Moves between objects:
Z262: §>Z219, %>Z302, !>Z492, $>Z693, ^>Z534, *>Z877
Z263: §>Z475, %>Z181, !>Z266, $>Z504, ^>Z774, *>Z903
Z534: §>Z262, %>Z909, !>Z115, $>Z578, ^>Z629, *>Z489
Z561: §>Z132, %>Z301, !>Z856, $>Z493, ^>Z500, *>Z457
Z866: §>Z527, %>none, !>Z23, $>Z859, ^>Z483, *>Z867
Z774: §>Z263, %>Z244, !>Z86, $>Z92, ^>Z988, *>Z367
Z444: §>Z610, %>none, !>Z966, $>Z732, ^>Z23, *>Z527
Z57: §>Z602, %>Z253, !>Z450, $>Z242, ^>Z266, *>Z475
Z724: §>Z289, %>Z444, !>Z20, $>Z604, ^>Z673, *>Z389
Z636: §>Z639, %>Z686, !>Z781, $>Z648, ^>Z785, *>Z421
Z493: §>Z146, %>Z356, !>Z489, $>Z561, ^>Z130, *>Z115
Z859: §>Z440, %>none, !>Z751, $>Z866, ^>Z641, *>Z733
Z588: §>Z23, %>none, !>Z233, $>Z507, ^>Z610, *>Z483
Z629: §>Z534, %>Z921, !>Z473, $>Z73, ^>Z219, *>Z448
Z523: §>Z913, %>Z389, !>Z103, $>Z739, ^>Z136, *>Z921
Z219: §>Z629, %>Z818, !>Z379, $>Z336, ^>Z262, *>Z755
Z253: §>Z608, %>none, !>Z440, $>Z109, ^>Z733, *>Z607
Z673: §>Z724, %>Z23, !>Z504, $>Z903, ^>Z13, *>Z212
Z818: §>Z921, %>Z402, !>Z136, $>Z383, ^>Z302, *>Z675
Z92: §>Z504, %>Z233, !>Z165, $>Z774, ^>Z342, *>Z13
Z917: §>Z686, %>Z775, !>Z702, $>Z983, ^>Z450, *>Z602
Z755: §>Z448, %>Z675, !>Z219, $>Z369, ^>Z877, *>Z267
Z500: §>Z561, %>Z796, !>Z268, $>Z130, ^>Z95, *>Z591
Z132: §>Z95, %>Z781, !>Z592, $>Z146, ^>Z561, *>Z789
Z751: §>Z732, %>none, !>Z181, $>Z23, ^>Z507, *>Z859
Z382: §>Z821, %>none, !>Z433, $>Z608, ^>Z109, *>Z727
Z909: §>Z302, %>Z646, !>Z913, $>Z340, ^>Z921, *>Z153
Z988: §>Z774, %>Z252, !>Z602, $>Z342, ^>Z475, *>Z702
Z527: §>Z433, %>none, !>Z444, $>Z440, ^>Z866, *>Z109
Z160: §>Z796, %>Z903, !>Z125, $>Z187, ^>Z781, *>Z639
Z702: §>Z367, %>Z449, !>Z988, $>Z289, ^>Z604, *>Z917
Z686: §>Z134, %>Z641, !>Z367, $>Z254, ^>Z917, *>Z86
Z266: §>Z57, %>Z733, !>Z134, $>Z402, ^>Z86, *>Z263
Z877: §>Z755, %>Z663, !>Z262, $>Z592, ^>Z489, *>Z146
Z244: §>Z181, %>none, !>Z287, $>Z233, ^>Z252, *>Z507
Z789: §>Z959, %>Z636, !>Z132, $>Z492, ^>Z457, *>Z693
Z797: §>Z490, %>Z988, !>Z340, $>Z153, ^>Z121, *>Z301
Z369: §>Z268, %>Z125, !>Z336, $>Z755, ^>Z592, *>Z95
Z489: §>Z877, %>Z153, !>Z534, $>Z856, ^>Z448, *>Z493
Z646: §>Z165, %>Z382, !>Z983, $>Z602, ^>Z242, *>Z342
Z608: §>Z287, %>none, !>Z775, $>Z382, ^>Z253, *>Z252
Z20: §>Z342, %>Z966, !>Z242, $>Z475, ^>Z504, *>Z724
Z867: §>Z109, %>none, !>Z866, $>Z733, ^>Z821, *>Z173
Z121: §>Z797, %>Z475, !>Z590, $>Z812, ^>Z125, *>Z796
Z242: §>Z646, %>Z109, !>Z389, $>Z57, ^>Z402, *>Z20
Z402: §>Z242, %>Z867, !>Z212, $>Z266, ^>Z165, *>Z504
Z383: §>Z590, %>Z266, !>Z639, $>Z818, ^>Z421, *>Z125
Z287: §>Z733, %>none, !>Z641, $>Z821, ^>Z608, *>Z244
Z367: §>Z903, %>Z507, !>Z774, $>Z13, ^>Z702, *>Z686
Z130: §>Z493, %>Z103, !>Z448, $>Z500, ^>Z267, *>Z473
Z913: §>Z648, %>Z983, !>Z356, $>Z785, ^>Z523, *>Z909
Z336: §>Z73, %>Z383, !>Z959, $>Z219, ^>Z693, *>Z369
Z136: §>Z523, %>Z212, !>Z187, $>Z639, ^>Z648, *>Z818
Z739: §>Z785, %>Z450, !>Z796, $>Z523, ^>Z639, *>Z590
Z785: §>Z636, %>Z917, !>Z301, $>Z913, ^>Z739, *>Z340
Z389: §>Z983, %>Z527, !>Z724, $>Z450, ^>Z212, *>Z242
Z268: §>Z856, %>Z121, !>Z73, $>Z448, ^>Z369, *>Z500
Z254: §>Z212, %>Z483, !>Z13, $>Z686, ^>Z983, *>Z165
Z578: §>Z693, %>Z340, !>Z457, $>Z534, ^>Z73, *>Z856
Z903: §>Z604, %>Z751, !>Z263, $>Z673, ^>Z367, *>Z134
Z146: §>Z267, %>Z750, !>Z877, $>Z132, ^>Z493, *>Z492
Z732: §>Z449, %>none, !>Z607, $>Z444, ^>Z751, *>Z440
Z340: §>Z421, %>Z602, !>Z785, $>Z909, ^>Z590, *>Z797
Z796: §>Z301, %>Z604, !>Z121, $>Z103, ^>Z160, *>Z739
Z604: §>Z702, %>Z732, !>Z475, $>Z724, ^>Z903, *>Z450
Z983: §>Z254, %>Z433, !>Z289, $>Z917, ^>Z389, *>Z646
Z23: §>Z444, %>none, !>Z173, $>Z751, ^>Z588, *>Z866
Z433: §>Z483, %>none, !>Z610, $>Z775, ^>Z527, *>Z382
Z693: §>Z336, %>Z421, !>Z789, $>Z262, ^>Z578, *>Z592
Z342: §>Z92, %>Z727, !>Z646, $>Z988, ^>Z20, *>Z289
Z591: §>Z457, %>Z739, !>Z500, $>Z473, ^>Z959, *>Z73
Z212: §>Z389, %>Z866, !>Z673, $>Z134, ^>Z254, *>Z402
Z821: §>Z867, %>none, !>Z483, $>Z287, ^>Z382, *>Z233
Z507: §>Z751, %>none, !>Z244, $>Z588, ^>Z449, *>Z641
Z440: §>Z775, %>none, !>Z732, $>Z527, ^>Z859, *>Z253
Z356: §>Z750, %>Z289, !>Z153, $>Z301, ^>Z103, *>Z913
Z289: §>Z13, %>Z610, !>Z342, $>Z702, ^>Z724, *>Z983
Z641: §>Z859, %>none, !>Z507, $>Z483, ^>Z775, *>Z287
Z421: §>Z383, %>Z86, !>Z636, $>Z302, ^>Z340, *>Z490
Z483: §>Z866, %>none, !>Z588, $>Z641, ^>Z433, *>Z821
Z187: §>Z103, %>Z673, !>Z675, $>Z160, ^>Z750, *>Z136
Z450: §>Z917, %>Z440, !>Z604, $>Z389, ^>Z134, *>Z57
Z13: §>Z673, %>Z588, !>Z92, $>Z367, ^>Z289, *>Z254
Z921: §>Z909, %>Z242, !>Z523, $>Z590, ^>Z818, *>Z812
Z781: §>Z160, %>Z367, !>Z490, $>Z750, ^>Z301, *>Z636
Z153: §>Z663, %>Z342, !>Z909, $>Z797, ^>Z812, *>Z356
Z966: §>Z727, %>none, !>Z109, $>Z607, ^>Z173, *>Z444
Z181: §>Z607, %>none, !>Z733, $>Z173, ^>Z244, *>Z751
Z663: §>Z675, %>Z92, !>Z302, $>Z490, ^>Z153, *>Z750
Z490: §>Z125, %>Z774, !>Z421, $>Z663, ^>Z797, *>Z781
Z86: §>Z266, %>Z287, !>Z686, $>Z165, ^>Z602, *>Z774
Z252: §>Z244, %>none, !>Z608, $>Z727, ^>Z607, *>Z449
Z959: §>Z591, %>Z639, !>Z95, $>Z379, ^>Z789, *>Z336
Z103: §>Z356, %>Z724, !>Z812, $>Z796, ^>Z187, *>Z523
Z302: §>Z818, %>Z165, !>Z648, $>Z421, ^>Z909, *>Z663
Z610: §>Z588, %>none, !>Z727, $>Z449, ^>Z444, *>Z433
Z109: §>Z382, %>none, !>Z527, $>Z253, ^>Z867, *>Z966
Z856: §>Z592, %>Z797, !>Z578, $>Z489, ^>Z268, *>Z561
Z733: §>Z253, %>none, !>Z859, $>Z867, ^>Z287, *>Z181
Z675: §>Z812, %>Z504, !>Z818, $>Z125, ^>Z663, *>Z187
Z592: §>Z369, %>Z490, !>Z693, $>Z877, ^>Z856, *>Z132
Z727: §>Z233, %>none, !>Z382, $>Z252, ^>Z966, *>Z610
Z134: §>Z450, %>Z859, !>Z903, $>Z212, ^>Z686, *>Z266
Z639: §>Z739, %>Z134, !>Z160, $>Z136, ^>Z636, *>Z383
Z449: §>Z507, %>none, !>Z252, $>Z610, ^>Z732, *>Z775
Z473: §>Z115, %>Z523, !>Z130, $>Z591, ^>Z379, *>Z629
Z607: §>Z252, %>none, !>Z253, $>Z966, ^>Z181, *>Z732
Z457: §>Z789, %>Z785, !>Z561, $>Z115, ^>Z591, *>Z578
Z448: §>Z489, %>Z812, !>Z629, $>Z268, ^>Z755, *>Z130
Z492: §>Z379, %>Z648, !>Z146, $>Z789, ^>Z115, *>Z262
Z125: §>Z121, %>Z263, !>Z383, $>Z675, ^>Z490, *>Z160
Z775: §>Z641, %>none, !>Z449, $>Z433, ^>Z440, *>Z608
Z750: §>Z187, %>Z13, !>Z663, $>Z781, ^>Z356, *>Z648
Z812: §>Z153, %>Z20, !>Z921, $>Z121, ^>Z675, *>Z103
Z475: §>Z988, %>Z607, !>Z57, $>Z20, ^>Z263, *>Z604
Z115: §>Z492, %>Z913, !>Z493, $>Z457, ^>Z473, *>Z534
Z267: §>Z130, %>Z187, !>Z755, $>Z95, ^>Z146, *>Z379
Z165: §>Z402, %>Z821, !>Z254, $>Z86, ^>Z646, *>Z92
Z301: §>Z781, %>Z702, !>Z797, $>Z356, ^>Z796, *>Z785
Z590: §>Z340, %>Z57, !>Z739, $>Z921, ^>Z383, *>Z121
Z602: §>Z86, %>Z608, !>Z917, $>Z646, ^>Z57, *>Z988
Z73: §>Z578, %>Z590, !>Z591, $>Z629, ^>Z336, *>Z268
Z95: §>Z500, %>Z160, !>Z369, $>Z267, ^>Z132, *>Z959
Z233: §>Z173, %>none, !>Z821, $>Z244, ^>Z727, *>Z588
Z173: §>Z966, %>none, !>Z867, $>Z181, ^>Z233, *>Z23
Z379: §>Z473, %>Z136, !>Z267, $>Z959, ^>Z492, *>Z219
Z504: §>Z20, %>Z173, !>Z402, $>Z263, ^>Z92, *>Z673
Z648: §>Z136, %>Z254, !>Z750, $>Z636, ^>Z913, *>Z302

The rows follow the links: the fewer symbols apart two objects are, the more alike their rows tend to be.

Each row is also shifted at random along 6 hidden directions that mean nothing.

Some objects, each with a row of numbers:
Z132: 628;-40;78;162;-24;-102;287;37;-74;-383;12;-24;-141;-341;294;287;23;171;-223;-126;412;186;170;-47;37;-47;82;-114;215;-99;72;337;160;98;-82;-18;303;334;97;220;-76;-135;-30;109;-175;-282;113;177;-150;-124;0;178;131;-44;-107;-294;46;-140;-76
Z966: -329;-275;55;-115;145;55;-68;-121;23;276;-146;-3;44;72;-10;-144;-51;-458;40;90;-303;-451;106;223;-105;67;-212;-160;-364;45;-168;-162;302;78;-117;-7;-276;-257;-277;-645;-46;87;-92;-72;97;28;-309;-227;20;16;15;62;49;-27;48;155;-234;175;197
Z369: -569;204;-340;362;-259;37;-422;189;-286;78;334;271;70;-131;-664;194;-14;-127;61;333;-168;659;-131;-200;402;-53;249;368;-63;-2;593;45;-301;-104;131;385;249;307;-223;156;49;-372;296;27;465;38;-117;-82;157;-274;40;-80;-424;51;223;177;-79;400;154
Z608: 1550;186;-146;-313;21;38;107;58;60;-244;-257;-141;-74;33;66;-218;19;121;-143;189;178;-45;-272;-140;283;-207;210;-26;125;94;-54;197;-187;-135;40;82;287;103;115;827;19;-447;71;-243;50;-83;214;-344;-211;284;-462;104;-270;-28;-204;28;-323;77;255
Z983: 399;202;-23;-167;57;74;-123;-36;76;56;-43;-141;155;69;74;-79;301;376;-54;-115;22;-12;-115;-138;-240;32;-135;31;78;-12;-285;-189;-223;-132;45;-254;-220;100;108;366;116;21;-45;-56;-473;35;335;36;84;279;219;-125;-97;-164;-143;-39;4;-254;15
Z590: -1230;-50;-66;-188;25;16;-120;229;-32;394;256;72;304;415;139;80;310;90;78;73;-216;62;298;369;-231;316;237;-252;205;-234;224;-40;-72;86;350;127;-253;-254;176;-815;152;533;241;-86;57;220;-169;204;32;-249;218;-55;299;172;108;-52;363;-351;-87
Z903: -77;-239;349;32;-318;-327;131;101;160;-23;-203;-90;-601;-170;99;-231;-825;-479;83;39;-10;-99;-317;-168;442;-57;-83;147;-49;204;-96;183;123;62;-172;-51;313;-382;-68;470;-244;-436;-42;-191;213;221;-155;-98;101;-181;-382;191;153;-13;-78;81;100;453;-245
Z266: -988;-314;-264;-276;-43;302;-112;172;-162;-141;99;-107;262;243;27;148;367;85;-92;197;200;173;133;39;202;86;163;68;163;-1;306;0;-37;-43;113;369;98;292;-27;18;347;-515;276;-126;-368;-181;-13;-89;-242;-110;-142;77;-160;-115;384;-519;-330;-275;239
Z263: -309;136;-140;128;-304;14;-315;75;-23;69;-15;138;-29;-17;-425;-35;-213;-276;34;321;-88;159;-342;-229;446;92;170;332;-31;98;331;43;-296;-252;102;244;301;49;-262;283;-42;-483;220;-170;442;67;-178;-293;34;-123;-298;-23;-244;86;164;180;-9;347;82
Z909: 981;-176;142;-145;356;44;80;55;108;-13;6;-187;-59;-41;-85;-236;-439;64;13;-269;20;-272;-230;287;-79;57;-273;113;52;-164;-239;-27;-31;93;3;-12;-210;-477;332;249;-40;142;-327;168;-500;191;-17;-42;27;-13;38;162;43;-140;-301;-1;110;-14;34
Z254: -222;395;57;193;-117;224;-284;-29;133;-15;-31;106;231;279;-364;54;49;329;236;-58;-9;-21;-295;-308;-249;128;-139;338;40;144;-292;-285;-484;-273;196;-280;-267;41;93;131;95;286;-210;10;-19;131;115;3;170;219;239;-296;-21;129;-20;235;251;-36;-277
Z591: -272;22;-26;111;-225;-40;-321;280;-50;280;390;6;116;87;-204;93;70;211;74;74;-90;472;-38;-89;96;164;190;188;165;-6;132;-95;-378;-71;309;36;-170;7;228;16;91;-3;308;-185;-173;321;94;261;249;-162;248;-111;-37;15;36;-175;348;-29;-205
Z367: 25;-277;269;108;-115;229;-108;160;-29;-249;-147;-66;15;-163;-296;178;-290;-186;15;358;151;43;-77;-76;257;305;-222;94;-27;153;-460;142;-119;-86;214;-41;-261;182;-120;-340;-76;-285;-75;-241;-115;79;-297;-220;152;82;-25;344;234;77;-165;-92;-6;527;-87
Z20: -489;20;9;-9;102;-63;-138;-155;18;372;-14;140;120;102;28;-93;117;-245;69;-35;-357;-293;121;206;-209;116;-167;-84;-251;-95;53;-222;167;-43;-122;11;-177;-170;-305;-612;-22;292;41;85;171;20;-220;-48;4;-9;139;-89;35;12;48;138;21;-102;137
Z340: -585;204;114;-163;12;-333;-63;272;100;292;-20;-60;-191;167;44;-266;-416;289;5;-208;-150;38;-363;261;-104;299;125;-121;432;-408;75;16;-384;145;386;-65;23;-654;311;450;-101;407;11;14;29;464;12;130;151;-343;-89;-115;253;141;-272;292;490;-197;-175
Z493: -641;-613;127;152;193;189;-184;99;-326;69;211;-14;-13;-383;-513;169;-337;-421;-27;111;-174;233;220;207;121;-14;-418;-54;-402;36;-240;-135;256;337;-30;151;-657;-69;-92;-908;-134;-67;-183;33;-334;169;-457;-12;415;-112;469;283;23;-123;-56;75;-358;749;207
Z641: 310;31;65;-61;-127;460;-315;237;44;-260;-108;-88;352;183;-426;150;169;121;16;425;192;104;-191;-246;260;245;-67;277;99;278;-403;-21;-449;-297;345;7;-294;394;53;-31;208;-413;37;-404;-249;55;21;-219;66;299;-22;39;-10;86;38;-156;-67;321;-19
Z866: 214;108;121;-37;-49;16;256;-201;247;28;-226;6;-147;276;232;-207;-87;-114;262;-119;-80;-409;-46;-186;-134;-246;-31;4;-153;299;-175;-82;97;-45;-193;-245;66;-174;92;183;-71;203;-171;15;318;-62;89;14;-75;240;-170;-222;41;67;113;119;24;-75;-235
Z959: -98;172;68;93;-269;-343;87;153;137;59;166;18;-255;101;260;-7;-224;265;92;-285;115;245;-204;-145;60;-80;252;163;308;-31;261;106;-203;-7;28;-115;392;-149;289;677;-5;63;128;94;60;171;305;300;-10;-257;-86;-147;73;62;27;-95;496;-346;-434
Z73: 440;-290;-94;-50;50;-10;240;192;-153;36;139;42;-225;-11;-155;-8;-250;-361;29;118;-95;189;189;157;315;-322;204;-95;-112;81;255;178;191;370;-69;312;12;-189;242;-111;-66;-64;91;-31;314;149;-184;-32;114;-180;-128;208;-129;40;8;139;-226;423;172
Z733: 104;96;37;-121;-162;196;-234;169;202;6;-140;-18;162;306;-244;-138;-152;-74;198;249;-31;-174;-301;-124;266;187;89;313;68;166;-70;-12;-380;-326;281;110;-5;-124;49;131;153;-203;71;-234;134;186;-87;-236;-46;74;-253;-10;0;116;91;24;182;115;-126
Z727: -1149;62;-298;-211;215;-32;90;-314;-249;-45;-136;26;56;-29;242;-1;588;2;-328;29;-127;-44;296;180;-268;-216;-19;-490;-124;-139;154;-118;432;181;-235;128;106;289;-480;-222;-33;3;65;80;138;-308;-56;-142;-90;101;-36;-121;-173;-151;100;193;-703;-152;555
Z92: 238;116;69;49;102;-44;-114;-189;65;-144;-238;-80;-178;-207;-148;-243;-527;-6;-74;-226;39;-244;-501;-52;98;133;-336;292;49;-145;-39;-106;-74;-133;-90;-8;209;-279;-233;651;-104;-217;-295;248;-159;-70;-34;-208;-125;-58;-205;11;-84;-129;-118;135;20;25;52
Z821: -1701;-593;139;-365;250;175;57;-113;-35;-125;-181;-227;-54;166;32;-244;-356;-220;-95;-157;-16;-325;-40;372;-49;109;-421;-130;-69;-132;-214;-241;266;252;-66;76;-226;-424;-90;-173;-17;19;-404;108;-481;102;-357;-138;59;-141;-75;77;229;-147;137;-23;-323;105;152
Z146: -709;-313;424;287;30;-184;-49;24;51;51;22;-62;-422;-300;-247;-81;-1003;-217;75;-350;-106;-28;-308;134;30;185;-487;201;-85;-141;-222;-74;37;189;-33;-161;-189;-572;52;69;-215;147;-364;258;-306;364;-251;135;279;-347;242;130;275;-55;-202;180;315;296;-265
Z500: -350;-13;-195;160;-263;17;-334;167;-233;136;413;123;198;-196;-194;324;447;38;-109;276;-61;645;243;-146;128;-31;183;79;-12;-9;283;-15;-74;-64;123;213;-41;546;-145;-315;112;-371;482;-168;-115;-21;77;125;164;-128;262;30;-244;-66;61;-216;-94;150;162
Z153: -397;456;-389;187;103;-211;-118;-274;-166;64;116;196;19;-198;-7;41;425;258;-217;-119;-189;284;-49;-19;-269;-191;85;-142;-13;-297;415;-121;-2;1;-154;70;229;235;-309;301;-68;157;68;282;248;-213;160;-7;4;-63;126;-258;-333;-70;-32;348;-181;-272;352
Z475: -70;-266;138;-260;71;78;-104;136;37;187;0;-48;375;122;244;101;319;-113;-102;242;7;-253;320;356;-107;526;39;-220;66;-141;-124;75;141;-81;185;99;-235;0;-138;-965;129;69;192;-171;-281;-52;-248;-77;-219;-78;54;280;321;13;-6;-385;140;-226;49
Z187: -866;257;133;431;-281;-73;-532;-47;100;349;190;168;99;-18;-389;42;-226;45;229;-117;-246;132;-297;-302;-68;239;-199;532;-75;-37;70;-305;-370;-283;45;-179;-109;-84;-227;38;20;78;30;77;-81;179;9;174;216;-140;382;-291;-49;19;128;66;486;-55;-291
Z421: -404;94;-143;-38;114;38;334;94;-105;-284;-58;72;-49;156;122;84;84;158;-54;-36;199;26;95;204;-32;-135;309;-319;218;-91;217;206;69;235;129;125;185;5;203;26;-24;296;-66;105;412;-50;-35;62;-98;-183;-193;3;146;191;52;144;-24;-120;-29
Z504: 46;39;-54;139;93;-64;199;-306;41;22;-160;186;-151;-25;27;-92;-116;-458;153;-28;-163;-368;-3;8;18;-303;-53;-23;-377;136;204;0;398;83;-396;44;215;-94;-254;-173;-142;111;-140;274;606;-234;-201;-172;-142;49;-178;-100;-117;95;228;272;-213;165;63
Z492: -196;-250;-114;151;65;330;-136;46;-222;-285;274;-61;74;-172;-494;228;-129;99;22;12;103;403;32;-117;122;-130;-231;316;-139;116;-59;-115;-42;114;-27;141;-286;224;162;-4;86;-227;-194;130;-414;7;4;68;219;53;325;26;-227;-116;119;-132;-284;328;48
Z95: 26;-32;-216;220;-155;-4;75;-6;-245;-248;270;129;104;-207;180;433;512;107;-129;106;288;455;458;-166;101;-199;329;-80;11;58;344;185;249;15;-143;208;314;710;-70;-208;63;-299;287;43;78;-406;195;190;-163;-87;96;45;-123;-62;219;-388;-246;-93;64
Z739: -904;390;-49;-54;-354;-329;-386;247;129;449;272;-30;151;270;206;-22;294;543;50;-124;-130;437;-163;-205;-150;251;316;134;434;-175;265;-181;-538;-206;399;-170;69;-57;199;445;121;132;446;-211;-187;335;366;328;110;-239;195;-314;33;23;-40;-127;659;-608;-298
Z693: 339;-106;129;-17;215;301;-71;305;36;-188;140;-95;478;156;15;279;138;446;22;-75;459;-53;142;250;-177;549;56;28;429;-249;-112;122;-271;-35;422;70;-214;17;329;-375;212;298;-59;156;-568;-31;5;231;-215;-163;173;160;375;57;-42;-473;453;-435;-304
Z673: 948;177;130;240;-99;182;-336;-89;240;37;28;-17;331;-41;-5;123;183;186;109;-29;169;-225;-100;-367;-106;295;-194;498;9;157;-217;-164;-264;-534;-54;-251;-55;306;-147;87;185;-204;34;-5;-471;-214;276;-2;-203;273;204;-99;-54;-137;82;-488;386;-321;-292
Z212: -117;75;234;59;93;-76;481;-232;256;107;-177;200;-166;398;392;-41;-33;-203;403;-258;-82;-608;303;73;-400;-248;27;-261;-240;303;-236;-69;336;215;-264;-342;-91;-295;250;-563;-143;811;-310;149;601;-12;-22;222;-31;167;-4;-211;341;228;171;219;202;-111;-422
Z253: 225;228;165;-185;-91;-65;39;132;316;358;-205;28;41;391;60;-286;-114;-127;253;88;-274;-434;-119;117;-72;222;193;-48;40;83;-117;54;-140;-121;214;-138;-104;-457;95;-208;-11;414;48;-263;513;288;-109;-96;-21;92;-270;-69;235;286;-83;315;378;-10;-191
Z125: 1704;36;72;137;38;217;156;73;97;-196;-30;89;176;-87;49;230;137;-103;48;195;331;-169;135;11;180;132;224;114;-9;114;111;373;92;-196;13;159;292;282;21;-230;65;-149;92;56;189;-313;33;-90;-410;48;-188;260;36;87;14;-327;189;-47;-123
Z489: 750;-127;-1;39;289;-172;216;-124;-72;-122;36;-38;-206;-404;135;-20;-205;-1;-224;-277;58;-56;72;257;-50;-153;-128;-122;-40;-252;66;116;349;273;-244;36;134;-119;-5;211;-125;13;-188;329;-223;-174;34;15;-120;-140;23;217;-91;-212;-199;-35;-175;-57;164
Z483: 901;322;281;111;-15;257;-136;6;312;-23;-279;32;56;227;-406;-142;-356;-11;339;89;-65;-354;-410;-249;-56;190;-230;331;-98;319;-591;-165;-413;-349;145;-361;-308;-216;138;96;-19;245;-338;-121;202;226;-2;-149;160;410;22;-122;68;218;-146;326;308;303;-397
Z13: -127;16;32;232;-1;173;-52;-159;-64;-210;-154;105;-101;-214;-393;70;-198;-249;65;144;-42;8;-105;-253;124;-143;-297;147;-295;256;-280;-101;63;-43;-159;-103;-166;162;-283;-118;-203;-145;-237;20;165;-58;-163;-145;202;194;91;-10;-110;29;12;256;-332;529;109
Z775: -237;245;2;-244;-124;-147;97;18;96;-47;-196;-63;-95;182;285;-124;243;222;-104;54;-20;26;8;-91;-104;-78;159;-304;182;40;-144;-1;-125;-15;122;-175;67;90;36;261;-21;66;96;-290;174;72;162;42;71;178;-169;-87;85;76;-133;185;1;-74;12
Z252: -294;216;126;-112;28;113;-338;133;96;178;-187;-10;354;117;-123;-30;199;114;-39;286;-84;-236;-63;162;-186;601;-48;-99;172;-188;-263;-56;-344;-269;464;-48;-299;-37;-206;-560;57;198;70;-227;-28;173;-159;-171;-27;29;62;80;298;137;-163;118;273;-95;18

From each start, follow one symbol. Which object do you reach?
Answers are names.
new walk
-534;-103;-214;-165;-100;32;-171;-204;-114;74;2;-81;35;-110;99;-12;401;-77;-188;157;-118;184;100;-240;53;-214;-178;18;-253;116;76;-191;222;-103;-277;35;-2;403;-419;48;59;-565;227;-133;-258;-184;56;-157;27;229;67;-77;-346;-256;203;-156;-577;14;409
§: Z610
new walk
-821;109;99;-23;178;-98;-334;-105;63;296;-58;-10;94;-56;-92;-221;-162;57;-95;-145;-281;-181;-260;167;-232;340;-370;9;28;-376;-80;-262;-152;-72;60;-76;-235;-357;-256;-47;-34;174;-157;113;-291;162;-157;-88;54;-129;196;-86;120;-96;-227;206;162;-146;149
§: Z92
new walk
-664;269;-83;110;-164;-191;-127;196;36;182;258;125;-27;205;-53;-13;-210;223;120;-179;-6;208;-205;4;30;139;294;163;284;-207;393;-20;-365;-14;235;92;254;-283;217;358;51;273;140;167;176;210;88;196;-35;-366;-9;-233;39;152;122;39;553;-349;-280
^: Z693
new walk
-960;-256;177;359;50;69;103;-107;-170;-75;-43;155;-238;-175;-426;142;-385;-404;133;23;-175;-29;143;65;-39;-142;-298;-106;-403;139;-245;-47;310;264;-165;-65;-340;-96;-231;-766;-295;318;-394;178;363;89;-429;45;365;-53;264;63;190;163;21;411;-205;665;-79
!: Z663
new walk
-111;186;157;213;43;-322;-162;5;113;529;193;199;-111;-29;-92;-162;-421;-151;208;-246;-371;-175;-163;178;-188;160;-84;81;-57;-226;147;-139;-54;38;12;-83;-138;-637;44;-292;-124;623;-93;243;303;320;-183;176;129;-329;223;-119;104;150;-118;341;624;-65;-232
*: Z130
new walk
328;146;75;64;-183;-249;-36;67;72;207;155;37;68;-124;400;179;375;134;-74;48;34;85;271;-30;-119;143;225;-187;147;-58;88;155;19;-82;83;-118;110;212;-25;-279;1;80;312;-164;11;-69;166;222;-79;-63;112;39;171;22;-21;-307;335;-313;-132
%: Z604
new walk
1198;-385;8;-161;50;64;-174;263;-27;-1;165;-194;180;-249;88;50;10;-79;-210;200;200;24;58;124;301;253;-10;157;143;-153;30;235;33;-186;101;217;26;105;-40;-16;176;-589;263;-117;-661;-118;9;-152;-244;-122;-63;425;-82;-211;-105;-661;41;-101;203
^: Z125
new walk
485;-209;-43;-32;158;341;-78;30;-19;152;294;-39;485;126;-54;239;533;31;171;42;-28;12;419;60;-217;-3;-83;76;-200;145;-207;-190;51;-64;26;-97;-533;261;172;-798;250;137;45;-19;-482;-37;88;153;34;252;438;-46;-28;-65;136;-450;-50;-124;11
^: Z136
new walk
85;-23;447;-18;-68;183;-169;120;282;-61;-247;-138;284;120;158;86;-102;166;53;118;236;-393;-89;34;-162;724;-208;63;290;-61;-592;37;-262;-380;388;-301;-259;-62;-77;-358;22;125;-196;-251;-442;24;-99;-19;-103;108;36;178;609;117;-199;-277;503;-168;-354
*: Z641
new walk
792;65;72;2;188;-43;242;-89;33;-61;-5;-55;-76;-39;115;-32;34;154;39;-189;-2;-66;51;6;-242;-224;-48;-118;-85;84;-237;-27;81;176;-124;-182;-207;-31;263;89;-79;312;-179;131;-99;6;175;137;134;216;173;-21;-6;-6;-191;91;-15;-45;-66
$: Z785
new walk
62;-412;-159;-91;-233;-60;-517;-37;-194;93;182;-255;-73;-438;-248;-141;-138;-159;-248;110;-102;426;-236;-382;447;-171;-385;528;-284;85;34;-229;-9;-207;-239;147;-18;281;-368;732;137;-1215;256;-225;-886;2;117;-263;140;93;37;117;-566;-532;67;-418;-549;269;454
§: Z289
new walk
-644;40;75;-43;-360;-33;-288;27;116;80;-87;-34;74;52;147;-2;90;55;-71;166;75;62;-127;-304;114;262;5;181;126;49;-7;-37;-223;-305;113;-36;148;231;-256;239;106;-415;216;-316;-225;-22;66;-53;-66;19;-120;-6;17;-50;86;-277;133;-157;-69
^: Z507
new walk
204;-174;-129;-30;283;124;36;-149;-56;158;187;60;341;-23;264;202;551;-97;-66;-56;-52;-233;484;314;-367;81;-70;-198;-198;-166;81;-43;393;72;-176;76;-151;156;-133;-857;91;233;44;246;-204;-306;-55;90;-236;4;261;66;10;-138;146;-303;-93;-362;197
*: Z103
new walk
-93;-177;353;-109;146;140;-72;1;296;198;-160;-99;72;378;-130;-315;-548;-226;321;-91;-108;-699;-304;180;-88;318;-292;244;-135;106;-358;-236;-139;-125;95;-133;-261;-649;88;-260;84;273;-360;6;-159;273;-240;-165;-27;26;-63;-25;236;40;72;5;396;-35;-289
$: Z733
new walk
-350;-71;172;-9;-2;206;-173;313;148;170;121;41;373;385;-38;122;-65;148;272;25;105;-195;-39;287;-85;542;160;194;246;-117;-32;-3;-328;-150;389;39;-217;-267;315;-511;222;407;34;-2;-209;192;-141;116;-128;-266;72;49;389;204;165;-269;646;-340;-438
$: Z818
